Below are the code and all the weights of a small trained network. Each question names an input and a class and asks about switching units off, where a switched-off unit gives its printed mean instead of its output.

import numpy as np


def w(rows, s, z=0):
    codes = np.array(rows[::2]) - 128.0
    scale = np.full(codes.shape[1], s)
    scale[-1] = z or s
    return codes * scale


def norm(h):
    return h / np.sqrt((h * h).mean(-1, keepdims=True) + 1e-5)


def f(y):
    return y / 2 * (1 + np.tanh(0.7978845608 * (y + 0.044715 * y**3)))


def log_softmax(a):
    a = a - a.max(-1, keepdims=True)
    return a - np.log(np.exp(a).sum(-1, keepdims=True))


def net(x, mask):
    res = np.array(x, float).reshape(1, 4) / 4 @ E
    u = 0
    for l in range(3):
        y = f(norm(res) @ A[l][:, :-1].T + A[l][:, -1])
        res = res + np.where(mask[u : u + 8], y, B[l][:, -1]) @ B[l][:, :-1]
        u += 8
    return log_softmax(norm(res)[-1] @ U[:, :-1].T + U[:, -1])


A, B = {}, {}
E = w([
[123,196,209,175,176,123,75],'x0',
[145,255,85,8,178,99,143],'x1',
[129,154,127,93,10,37,80],'x2',
[60,153,208,88,150,181,193],'x3',
],0.0051)
A[0] = w([
[72,125,136,102,113,122,213,82],'0.n1',
[158,151,67,182,152,72,89,67],'0.n2',
[73,60,120,187,86,141,99,52],'0.n3',
[224,87,74,138,136,129,93,59],'0.n4',
[128,62,94,93,172,169,181,73],'0.n5',
[152,143,32,164,133,107,71,251],'0.n6',
[90,109,207,89,105,165,175,122],'0.n7',
[92,155,126,87,2,93,106,106],'0.n8',
],0.0071,0.0022)
B[0] = w([
[73,163,49,199,15,118,117,151],'0.n1',
[34,149,115,167,123,139,215,183],'0.n2',
[184,110,163,62,57,177,113,198],'0.n3',
[43,231,165,199,61,118,175,190],'0.n4',
[129,86,63,116,155,117,91,181],'0.n5',
[84,196,101,54,121,194,124,254],'0.n6',
[106,233,98,169,48,137,123,179],'0.n7',
[122,75,68,137,254,49,114,233],'0.n8',
],0.0065,0.0041)
A[1] = w([
[185,197,81,219,75,25,86,150],'1.n1',
[144,154,185,204,243,134,78,226],'1.n2',
[147,154,81,1,146,159,151,163],'1.n3',
[193,84,164,109,128,59,121,6],'1.n4',
[121,38,192,137,109,129,70,99],'1.n5',
[208,246,50,83,205,106,92,95],'1.n6',
[147,60,178,115,140,68,5,157],'1.n7',
[170,107,242,117,137,62,19,60],'1.n8',
],0.005,0.0021)
B[1] = w([
[6,148,140,83,197,143,179,176],'1.n1',
[76,149,92,194,138,2,108,187],'1.n2',
[202,62,174,135,49,91,72,209],'1.n3',
[167,19,117,170,85,130,145,108],'1.n4',
[172,126,178,73,155,135,57,146],'1.n5',
[147,72,204,188,132,182,80,252],'1.n6',
[182,112,139,171,166,87,119,153],'1.n7',
[145,151,92,139,158,28,107,143],'1.n8',
],0.0056,0.0043)
A[2] = w([
[199,101,96,208,162,149,55,27],'2.n1',
[103,43,213,169,68,156,9,75],'2.n2',
[231,254,68,25,169,128,97,90],'2.n3',
[150,152,154,40,219,136,139,5],'2.n4',
[158,71,27,78,79,162,158,88],'2.n5',
[75,127,11,161,99,134,233,108],'2.n6',
[90,78,84,123,241,197,135,68],'2.n7',
[102,61,64,178,243,208,140,103],'2.n8',
],0.0059,0.0026)
B[2] = w([
[126,161,168,112,52,97,164,148],'2.n1',
[186,96,207,98,163,191,149,220],'2.n2',
[207,47,217,155,63,244,185,232],'2.n3',
[201,119,196,135,110,167,132,124],'2.n4',
[183,198,128,175,82,100,49,242],'2.n5',
[93,237,178,172,80,83,75,254],'2.n6',
[159,62,103,58,144,32,168,157],'2.n7',
[113,123,1,87,206,48,103,198],'2.n8',
],0.0062,0.0029)
U = w([
[239,75,199,133,106,173,94,131],'0',
[128,195,97,219,128,80,23,230],'1',
[41,233,94,200,89,150,114,1],'2',
[142,97,15,91,243,3,67,20],'3',
],0.0066,0.0025)

Each question gives the input, the list of numbers given to net, and the class t.
The units are the neurons (one row each of A and B). Each row of codes is followed by its name. A weight is (code - 128) times the scale printed after its matrix; where a second scale follows, it is the last column's (A, B and U).
mask holds one flag per neuron, layer by layer. A switched-off neuron (its flag False) gives its mean, the last column of its row in B, instead of its output. The means were averaged over made-up inputs and are rounded, as every weight is.
A unit's drop is (log p(t) with every unit on - log p(t) with that unit switched off) / (log p(t) with every unit on - log p(t) with every unit switched off).
The circuit of an input: a set's keep is (log p(t) with only the set's units on - log p(t) with every unit switched off) / (log p(t) with every unit on - log p(t) with every unit switched off). Starting from the 12 units with the biggest drops (on a tie, the unit counted first), units are removed one at a time, each time the one whose removal leaves the highest keep (on an exact tie, the one counted first), for as long as the keep stays at least 0.8.
units of the circuit, in order: the units of the circuit, biggest drop first
k most important neurons: the k neurons with the biggest drops, biggest first
top k neurons in layer l: the k neurons of layer l with the biggest drops, biggest first
drop of u: that unit's drop, to one decimal
input [-6,-4,-5,2], class 1: units of the circuit, in order	(2.n5 2.n6 0.n5)
input [3,3,7,-5], class 3: top 2 neurons in layer 2	(2.n6 2.n5)
input [-7,8,4,1], class 0: units of the circuit, in order	(2.n3)
input [3,3,4,-5], class 2: units of the circuit, in order	(0.n2 0.n6)
input [0,4,8,-5], class 3: top 3 neurons in layer 0	(0.n8 0.n3 0.n7)
input [2,-4,-7,6], class 3: units of the circuit, in order	(2.n8 2.n7)
input [6,-6,-7,-2], class 3: 2 most important neurons	(2.n8 1.n3)
input [-7,6,-3,3], class 1: 3 most important neurons	(0.n1 2.n5 0.n3)
input [-4,6,4,5], class 0: 4 most important neurons	(0.n4 0.n2 2.n3 1.n2)
input [5,-3,-6,-7], class 2: units of the circuit, in order	(0.n4 0.n2 0.n6)
input [4,6,4,-7], class 2: units of the circuit, in order	(0.n2 1.n1)
input [0,-6,3,-6], class 0: 2 most important neurons	(0.n3 0.n7)
input [-8,3,-5,0], class 1: units of the circuit, in order	(2.n5 2.n6)
input [-6,2,-1,1], class 1: 2 most important neurons	(0.n1 2.n5)
input [-3,0,-2,1], class 1: 3 most important neurons	(0.n8 2.n6 0.n5)
input [-5,0,6,-1], class 3: units of the circuit, in order	(0.n8)
input [4,-2,-5,-7], class 2: 2 most important neurons	(0.n4 0.n8)
input [1,-3,-3,-1], class 0: top 2 neurons in layer 0	(0.n3 0.n8)
input [-8,-3,-3,2], class 1: 2 most important neurons	(2.n5 0.n5)
input [1,-4,8,-1], class 3: most important neuron	(0.n8)
input [-4,6,-4,6], class 0: top 3 neurons in layer 1	(1.n3 1.n2 1.n1)
input [1,-3,0,-4], class 2: top 2 neurons in layer 0	(0.n4 0.n2)
input [-2,7,-4,-1], class 0: drop of 2.n5	0.0
input [0,2,-7,3], class 3: drop of 0.n4	0.1
input [6,6,0,-7], class 2: drop of 0.n7	-0.1
